Below are the code and all the weights of a small trained network. Each question names an input and a class and asks about switching units off, where a switched-off unit gives its printed mean instead of its output.

import numpy as np


def w(rows, s, z=0):
    codes = np.array(rows[::2]) - 128.0
    scale = np.full(codes.shape[1], s)
    scale[-1] = z or s
    return codes * scale


def norm(h):
    return h / np.sqrt((h * h).mean(-1, keepdims=True) + 1e-5)


def f(y):
    return y / 2 * (1 + np.tanh(0.7978845608 * (y + 0.044715 * y**3)))


def log_softmax(a):
    a = a - a.max(-1, keepdims=True)
    return a - np.log(np.exp(a).sum(-1, keepdims=True))


def net(x, mask):
    res = np.array(x, float).reshape(1, 2) / 4 @ E
    u = 0
    for l in range(2):
        y = f(norm(res) @ A[l][:, :-1].T + A[l][:, -1])
        res = res + np.where(mask[u : u + 7], y, B[l][:, -1]) @ B[l][:, :-1]
        u += 7
    return log_softmax(norm(res)[-1] @ U[:, :-1].T + U[:, -1])


A, B = {}, {}
E = w([
[218,104,73,72,138,124,169,172,131,88],'x0',
[77,61,86,141,147,107,3,73,71,199],'x1',
],0.017)
A[0] = w([
[134,90,106,116,124,90,53,81,34,151,130],'L0N0',
[169,15,47,87,197,97,122,165,57,129,2],'L0N1',
[173,141,84,75,165,133,176,150,165,107,58],'L0N2',
[159,9,37,106,179,106,126,160,113,146,17],'L0N3',
[184,127,110,84,156,118,155,175,156,69,43],'L0N4',
[149,14,67,109,176,102,133,148,129,150,88],'L0N5',
[178,18,67,87,165,90,98,141,94,132,22],'L0N6',
],0.015,0.0077)
B[0] = w([
[181,164,148,215,224,195,202,138,35,174,249],'L0N0',
[29,70,65,7,89,80,46,85,221,71,226],'L0N1',
[145,135,113,170,103,94,210,143,98,146,204],'L0N2',
[60,146,48,30,157,64,72,68,213,95,214],'L0N3',
[203,129,127,171,137,147,144,190,93,130,210],'L0N4',
[82,163,130,60,141,138,80,89,197,171,204],'L0N5',
[149,42,109,52,122,67,36,68,166,90,217],'L0N6',
],0.014,0.017)
A[1] = w([
[91,158,163,124,94,149,121,113,172,125,109],'L1N0',
[130,121,119,94,198,128,155,117,79,103,108],'L1N1',
[120,132,116,130,185,143,93,100,53,188,88],'L1N2',
[145,135,120,127,149,155,114,102,147,123,3],'L1N3',
[133,100,92,112,80,115,77,105,167,131,59],'L1N4',
[127,95,110,153,105,130,92,101,7,165,105],'L1N5',
[104,101,91,104,107,83,71,134,142,130,77],'L1N6',
],0.02,0.011)
B[1] = w([
[89,40,85,100,99,145,8,163,154,163,176],'L1N0',
[125,166,132,205,97,141,114,191,171,203,176],'L1N1',
[88,199,197,219,159,219,240,153,49,210,249],'L1N2',
[91,182,87,185,146,110,178,148,147,179,122],'L1N3',
[117,87,132,67,191,80,78,81,101,15,210],'L1N4',
[102,193,116,158,187,64,156,71,115,197,209],'L1N5',
[154,88,149,64,57,70,59,72,142,20,229],'L1N6',
],0.012)
U = w([
[47,197,177,216,181,175,143,55,61,219,115],'0',
[98,117,59,43,176,42,68,46,147,53,102],'1',
[63,61,160,115,73,188,55,210,199,160,3],'2',
[210,178,149,156,72,159,253,213,169,44,230],'3',
],0.019,0.0044)

Each question gives the input, the list of numbers given to net, and the class t.
The units are the neurons (one row each of A and B). Each row of codes is followed by its name. A weight is (code - 128) times the scale printed after its matrix; where a second scale follows, it is the last column's (A, B and U).
mask holds one flag per neuron, layer by layer. A switched-off neuron (its flag False) gives its mean, the last column of its row in B, instead of its output. The means were averaged over made-up inputs and are rounded, as every weight is.
A unit's drop is (log p(t) with every unit on - log p(t) with that unit switched off) / (log p(t) with every unit on - log p(t) with every unit switched off).
The circuit of an input: a set's keep is (log p(t) with only the set's units on - log p(t) with every unit switched off) / (log p(t) with every unit on - log p(t) with every unit switched off). Starting from the 12 units with the biggest drops (on a tie, the unit counted first), units are removed one at a time, each time the one whose removal leaves the highest keep (on an exact tie, the one counted first), for as long as the keep stays at least 0.8.
units of the circuit, in order: the units of the circuit, biggest drop first
top k neurons: the k neurons with the biggest drops, biggest first
k most important neurons of layer l: the k neurons of layer l with the biggest drops, biggest first
drop of u: that unit's drop, to one decimal
input [0,1], class 0: units of the circuit, in order => L0N0
input [-8,-2], class 2: units of the circuit, in order => L0N0, L0N3, L1N0
input [-7,-2], class 2: top 3 neurons => L0N0, L0N6, L0N1
input [-2,-3], class 2: units of the circuit, in order => L0N0, L0N6, L1N0, L0N3
input [-4,-4], class 2: top 4 neurons => L0N0, L0N6, L0N1, L0N4
input [-5,-8], class 3: top 4 neurons => L0N1, L0N5, L0N3, L0N6
input [-6,-7], class 2: top 2 neurons => L0N0, L1N0
input [-3,-4], class 2: 2 most important neurons of layer 0 => L0N4, L0N0
input [-5,-2], class 2: top 3 neurons => L0N0, L0N6, L0N1
input [-7,-7], class 2: top 2 neurons => L0N0, L1N0
input [-4,-5], class 2: top 3 neurons => L0N0, L0N4, L1N0
input [-7,-1], class 2: 2 most important neurons of layer 0 => L0N0, L0N4
input [-7,-3], class 2: drop of L1N0 => 0.2
input [-1,-2], class 3: drop of L0N3 => 0.3
